Look-ups in named tables: a row name and a column name give one cell, copied from the table.

Karegu:
|  | Pelugon | Kunod | Takubu | Kabuka | Tal | Pebusur | Fol | Vad |
|---|---|---|---|---|---|---|---|---|
| Nedi | 158 | 153 | 167 | 207 | 138 | 28 | 104 | 98 |
| Gatiz | 141 | 108 | 108 | 136 | 106 | 86 | 145 | 95 |
| Boriko | 166 | 66 | 107 | 144 | 133 | 81 | 149 | 100 |
| Mimal | 150 | 232 | 169 | 199 | 143 | 20 | 56 | 97 |

What is the Pebusur of Gatiz in Karegu?
86
What is the Vad of Nedi in Karegu?
98
What is the Kunod of Boriko in Karegu?
66
What is the Kabuka of Nedi in Karegu?
207
What is the Kabuka of Gatiz in Karegu?
136
What is the Pebusur of Boriko in Karegu?
81

Fale =
            Bez    Ruma   Surog   Zakos   Pekez  Takevu  Sazefa
Ketisu    5.840  -3.837  -2.050   0.008  -7.393  -3.254   0.974
Tinikin  -1.375  -1.862  -0.744  -7.603  -2.717  -7.544  -3.240
Zub      -4.788  -0.453  -1.388  -8.214  -4.098  -7.211  -5.553

What is the Surog of Ketisu in Fale?
-2.050
What is the Surog of Tinikin in Fale?
-0.744
What is the Ruma of Ketisu in Fale?
-3.837
What is the Bez of Zub in Fale?
-4.788
What is the Ruma of Tinikin in Fale?
-1.862
What is the Pekez of Tinikin in Fale?
-2.717
What is the Pekez of Ketisu in Fale?
-7.393
What is the Zakos of Tinikin in Fale?
-7.603
What is the Takevu of Ketisu in Fale?
-3.254
What is the Ruma of Zub in Fale?
-0.453
What is the Takevu of Tinikin in Fale?
-7.544
What is the Pekez of Zub in Fale?
-4.098
What is the Sazefa of Tinikin in Fale?
-3.240
What is the Bez of Tinikin in Fale?
-1.375
What is the Sazefa of Ketisu in Fale?
0.974
What is the Surog of Zub in Fale?
-1.388
What is the Zakos of Ketisu in Fale?
0.008
What is the Sazefa of Zub in Fale?
-5.553

Table Nomi
            Buf     Suv  Pizovor    Zati
Gor      -42.47    2.46   -59.03   27.99
Venelid    6.65  -69.43    12.14   59.40
Kop       41.30   34.68    58.11  -35.35

What is the Zati of Venelid in Nomi? 59.40
What is the Buf of Kop in Nomi? 41.30
What is the Buf of Gor in Nomi? -42.47
What is the Suv of Gor in Nomi? 2.46
What is the Suv of Venelid in Nomi? -69.43
What is the Pizovor of Venelid in Nomi? 12.14
Row with the largest Suv: Kop

Dokomul =
columns: Zik, Dufeg, Vomi, Patul, Vafu, Lemop, Vifuri, Tib, Vubovuk
Ganeri: [-2.58, 0.92, -6.22, 3.72, 2.72, 0.35, -3.71, 4.67, 7.65]
Vazud: [6.78, -0.98, 6.01, 1.57, -2.72, 3.93, 7.05, -3.93, -1.71]
Sed: [-3.09, 4.07, -0.04, -2.64, 4.10, -3.68, -3.56, 4.27, 0.73]
Zod: [4.79, -2.53, 1.26, 4.25, -2.48, 5.20, 5.01, -2.46, 1.45]
Mak: [0.38, 0.38, 1.36, -0.13, 0.32, 0.92, 0.94, -0.08, -1.40]

Zod, Dufeg => -2.53
Ganeri, Zik => -2.58
Sed, Vubovuk => 0.73
Ganeri, Patul => 3.72
Vazud, Zik => 6.78
Sed, Dufeg => 4.07
Sed, Patul => -2.64
Sed, Lemop => -3.68
Sed, Vomi => -0.04
Zod, Vifuri => 5.01
Zod, Vafu => -2.48
Sed, Zik => -3.09
Mak, Patul => -0.13
Sed, Tib => 4.27
Zod, Vubovuk => 1.45
Mak, Vafu => 0.32

Tovumek =
	Zikepe	Fifo	Vipo	Bipid	Vobadi	Melen	Deze	Biv	Buve	Rukofud
Bof	63	22	-4	10	-42	11	-33	10	-28	23
Beparam	-26	0	-14	20	11	26	48	21	-22	-4
Votabi	-33	8	6	22	19	-23	10	21	-9	73
Fefela	-69	17	17	5	-13	7	8	-7	-9	-43
Pum	-11	-15	24	8	35	-1	10	3	32	-19
Deneden	34	18	12	7	-25	-1	27	20	-6	34

Zikepe of Pum = -11
Deze of Pum = 10
Bipid of Pum = 8
Bipid of Fefela = 5
Vipo of Beparam = -14
Zikepe of Beparam = -26
Rukofud of Bof = 23
Buve of Votabi = -9
Rukofud of Votabi = 73
Deze of Fefela = 8
Melen of Bof = 11
Deze of Votabi = 10
Melen of Fefela = 7
Fifo of Beparam = 0
Bipid of Bof = 10
Buve of Beparam = -22
Deze of Beparam = 48
Biv of Votabi = 21
Deze of Bof = -33
Row with the largest Rukofud: Votabi

Reduz =
columns: Nevoni, Serub, Narog, Tazumi, Rasaz, Mafi, Bebo, Fufela, Todibu, Sira
Baru: [0.3, 0.2, 0.5, 0.7, 0.5, 0.3, 0.2, 0.5, 0.5, 0.2]
Rokobi: [0.3, 0.1, 0.5, 0.7, 0.6, 0.5, 0.3, 0.3, 0.5, 0.2]
Dig: [0.5, 0.7, 0.4, 0.2, 0.1, 0.2, 0.4, 0.7, 0.5, 0.6]
Goga: [0.6, 0.7, 0.3, 0.1, 0.4, 0.5, 0.7, 0.3, 0.3, 0.6]
Bizod: [0.5, 0.5, 0.4, 0.4, 0.4, 0.4, 0.4, 0.5, 0.5, 0.5]
Fop: [0.4, 0.5, 0.4, 0.4, 0.4, 0.3, 0.6, 0.6, 0.5, 0.5]
Pazuga: [0.4, 0.5, 0.4, 0.4, 0.3, 0.3, 0.4, 0.5, 0.4, 0.4]
Fufez: [0.4, 0.0, 0.6, 0.7, 0.8, 0.6, 0.3, 0.2, 0.4, 0.2]

What is the Rasaz of Rokobi in Reduz?
0.6
What is the Todibu of Goga in Reduz?
0.3
What is the Bebo of Bizod in Reduz?
0.4
What is the Serub of Goga in Reduz?
0.7
What is the Nevoni of Goga in Reduz?
0.6
What is the Narog of Fufez in Reduz?
0.6
What is the Todibu of Pazuga in Reduz?
0.4
What is the Nevoni of Pazuga in Reduz?
0.4
What is the Narog of Goga in Reduz?
0.3
What is the Fufela of Rokobi in Reduz?
0.3
What is the Narog of Rokobi in Reduz?
0.5
What is the Serub of Dig in Reduz?
0.7
What is the Fufela of Fop in Reduz?
0.6
What is the Narog of Bizod in Reduz?
0.4

Dugimap
cols = Sitorek, Deriko, Rotigok
Sil: [0.600, 0.775, 0.324]
Mib: [0.259, 0.786, 0.609]
Vol: [0.523, 0.663, 0.501]
Zesikep: [0.603, 0.553, 0.343]
Zogigi: [0.562, 0.521, 0.770]
Bab: [0.137, 0.463, 0.829]

Sitorek of Vol: 0.523
Deriko of Zesikep: 0.553
Deriko of Bab: 0.463
Sitorek of Bab: 0.137
Rotigok of Zesikep: 0.343
Sitorek of Zesikep: 0.603
Which row has the largest Rotigok? Bab

Vigaga =
columns: Tumen, Meno, Kugi, Der, Zop, Zemena, Dedof
Figez: [124, 22, 79, 118, 110, 111, 97]
Fero: [105, 81, 25, 79, 94, 205, 124]
Bagepi: [143, 111, 85, 125, 36, 74, 67]
Fisa: [129, 184, 195, 159, 115, 86, 125]

What is the Kugi of Bagepi in Vigaga? 85
What is the Kugi of Fero in Vigaga? 25
What is the Der of Fisa in Vigaga? 159
What is the Zop of Fero in Vigaga? 94
What is the Tumen of Fero in Vigaga? 105
What is the Meno of Figez in Vigaga? 22
What is the Tumen of Bagepi in Vigaga? 143
What is the Meno of Fero in Vigaga? 81

Momolu
          Zirid     Fif
Kanev     4.942  -9.390
Babo     -1.571   1.784
Zofo      4.102   2.020
Sol      -7.480  -4.803
Zegig     5.230  -4.351
Zolap    -5.508  -6.528
Zemezug   1.371   2.468
Tanise   -1.582   4.630
Vere     -1.398   3.246

Zegig, Zirid: 5.230
Kanev, Fif: -9.390
Zegig, Fif: -4.351
Sol, Fif: -4.803
Kanev, Zirid: 4.942
Zofo, Fif: 2.020
Vere, Fif: 3.246
Sol, Zirid: -7.480
Babo, Fif: 1.784
Tanise, Fif: 4.630
Babo, Zirid: -1.571
Vere, Zirid: -1.398
Zemezug, Zirid: 1.371
Zolap, Zirid: -5.508
Zemezug, Fif: 2.468
Zolap, Fif: -6.528
Zofo, Zirid: 4.102
Tanise, Zirid: -1.582
Which row has the largest Fif? Tanise

